Below are the code and all the weights of a small trained network. Each question names an input and a class and asks about switching units off, where a switched-off unit gives its printed mean instead of its output.

import numpy as np


def w(rows, s, z=0):
    codes = np.array(rows[::2]) - 128.0
    scale = np.full(codes.shape[1], s)
    scale[-1] = z or s
    return codes * scale


def norm(h):
    return h / np.sqrt((h * h).mean(-1, keepdims=True) + 1e-5)


def f(y):
    return y / 2 * (1 + np.tanh(0.7978845608 * (y + 0.044715 * y**3)))


def log_softmax(a):
    a = a - a.max(-1, keepdims=True)
    return a - np.log(np.exp(a).sum(-1, keepdims=True))


def net(x, mask):
    res = np.array(x, float).reshape(1, 2) / 4 @ E
    u = 0
    for l in range(3):
        y = f(norm(res) @ A[l][:, :-1].T + A[l][:, -1])
        res = res + np.where(mask[u : u + 9], y, B[l][:, -1]) @ B[l][:, :-1]
        u += 9
    return log_softmax(norm(res)[-1] @ U[:, :-1].T + U[:, -1])


A, B = {}, {}
E = w([
[254,211,215,153,54],'x0',
[122,114,89,251,172],'x1',
],0.009)
A[0] = w([
[51,144,64,105,124,147],'0.n0',
[126,161,103,151,141,4],'0.n1',
[136,79,102,121,116,22],'0.n2',
[126,107,52,124,160,178],'0.n3',
[126,138,92,123,138,201],'0.n4',
[170,6,79,144,64,105],'0.n5',
[72,154,128,103,155,178],'0.n6',
[169,77,100,180,177,66],'0.n7',
[89,116,91,165,63,74],'0.n8',
],0.011,0.0033)
B[0] = w([
[101,203,101,223,131,252],'0.n0',
[67,171,115,125,103,110],'0.n1',
[148,39,70,75,2,114],'0.n2',
[115,167,192,78,115,220],'0.n3',
[174,138,158,131,82,165],'0.n4',
[171,115,91,27,59,132],'0.n5',
[159,145,174,143,111,197],'0.n6',
[177,183,31,156,168,184],'0.n7',
[98,136,28,155,161,125],'0.n8',
],0.0061,0.0045)
A[1] = w([
[134,91,74,11,72,129],'1.n0',
[109,58,103,185,130,78],'1.n1',
[104,142,81,5,77,112],'1.n2',
[32,68,143,88,208,2],'1.n3',
[119,178,218,91,139,218],'1.n4',
[74,44,121,135,254,136],'1.n5',
[139,82,168,76,63,51],'1.n6',
[55,83,95,83,185,116],'1.n7',
[193,223,167,140,166,160],'1.n8',
],0.0097,0.0025)
B[1] = w([
[195,107,62,222,204,182],'1.n0',
[254,164,81,94,139,137],'1.n1',
[207,171,63,129,166,208],'1.n2',
[98,161,201,127,71,177],'1.n3',
[40,77,92,198,182,248],'1.n4',
[151,76,201,81,112,175],'1.n5',
[155,77,115,110,154,169],'1.n6',
[204,112,205,117,88,185],'1.n7',
[95,107,116,60,125,255],'1.n8',
],0.009,0.0067)
A[2] = w([
[183,133,106,205,147,76],'2.n0',
[142,74,216,163,3,192],'2.n1',
[106,209,173,57,68,3],'2.n2',
[127,228,89,126,100,49],'2.n3',
[120,237,77,174,78,105],'2.n4',
[255,73,132,126,176,120],'2.n5',
[54,158,103,110,117,156],'2.n6',
[221,129,91,56,118,168],'2.n7',
[126,82,193,109,103,57],'2.n8',
],0.008,0.0033)
B[2] = w([
[212,171,116,106,234,198],'2.n0',
[121,34,169,78,3,241],'2.n1',
[118,96,90,49,226,151],'2.n2',
[71,48,148,67,83,134],'2.n3',
[104,96,135,100,148,175],'2.n4',
[188,231,65,101,122,253],'2.n5',
[30,83,137,219,105,148],'2.n6',
[97,136,85,242,205,192],'2.n7',
[170,136,188,148,49,158],'2.n8',
],0.0064,0.0049)
U = w([
[114,177,84,96,180,251],'0',
[99,96,222,34,59,152],'1',
[4,113,91,99,151,39],'2',
],0.011,0.0028)

Each question gives the input, the list of numbers given to net, and the class t.
The units are the neurons (one row each of A and B). Each row of codes is followed by its name. A weight is (code - 128) times the scale printed after its matrix; where a second scale follows, it is the last column's (A, B and U).
mask holds one flag per neuron, layer by layer. A switched-off neuron (its flag False) gives its mean, the last column of its row in B, instead of its output. The means were averaged over made-up inputs and are rounded, as every weight is.
A unit's drop is (log p(t) with every unit on - log p(t) with that unit switched off) / (log p(t) with every unit on - log p(t) with every unit switched off).
The circuit of an input: a set's keep is (log p(t) with only the set's units on - log p(t) with every unit switched off) / (log p(t) with every unit on - log p(t) with every unit switched off). Starting from the 12 units with the biggest drops (on a tie, the unit counted first), units are removed one at a time, each time the one whose removal leaves the highest keep (on an exact tie, the one counted first), for as long as the keep stays at least 0.8.
circuit, biggest first: the units of the circuit, biggest drop first
unit that matters most: the unit with the biggest drop
k most important neurons: the k neurons with the biggest drops, biggest first
k most important neurons of layer l: the k neurons of layer l with the biggest drops, biggest first
drop when u is switched off: that unit's drop, to one decimal
input [1,2], class 2: unit that matters most => 1.n0
input [4,2], class 1: 3 most important neurons of layer 1 => (1.n0, 1.n2, 1.n4)
input [-6,-7], class 0: circuit, biggest first => (1.n2, 1.n0)
input [-8,-6], class 1: 4 most important neurons => (1.n3, 1.n7, 0.n0, 1.n5)
input [-6,-8], class 0: circuit, biggest first => (1.n2, 1.n0)
input [-7,-7], class 0: 3 most important neurons => (1.n2, 1.n0, 0.n2)
input [-4,3], class 1: 3 most important neurons => (1.n2, 0.n3, 1.n0)
input [3,2], class 2: 2 most important neurons => (1.n7, 1.n5)
input [5,-5], class 0: 3 most important neurons of layer 1 => (1.n3, 1.n7, 1.n5)
input [6,4], class 1: 3 most important neurons => (1.n2, 1.n0, 1.n8)
input [3,-4], class 0: 3 most important neurons of layer 0 => (0.n0, 0.n6, 0.n3)
input [3,-3], class 2: 3 most important neurons of layer 1 => (1.n4, 1.n7, 1.n8)
input [-5,3], class 1: 2 most important neurons => (0.n3, 1.n2)
input [0,-2], class 2: circuit, biggest first => (1.n4)
input [2,3], class 2: 2 most important neurons of layer 0 => (0.n1, 0.n2)
input [3,-5], class 0: drop when 0.n0 is switched off => 1.1
input [-2,-6], class 0: drop when 0.n2 is switched off => 0.0
input [5,-6], class 0: drop when 0.n0 is switched off => 0.3
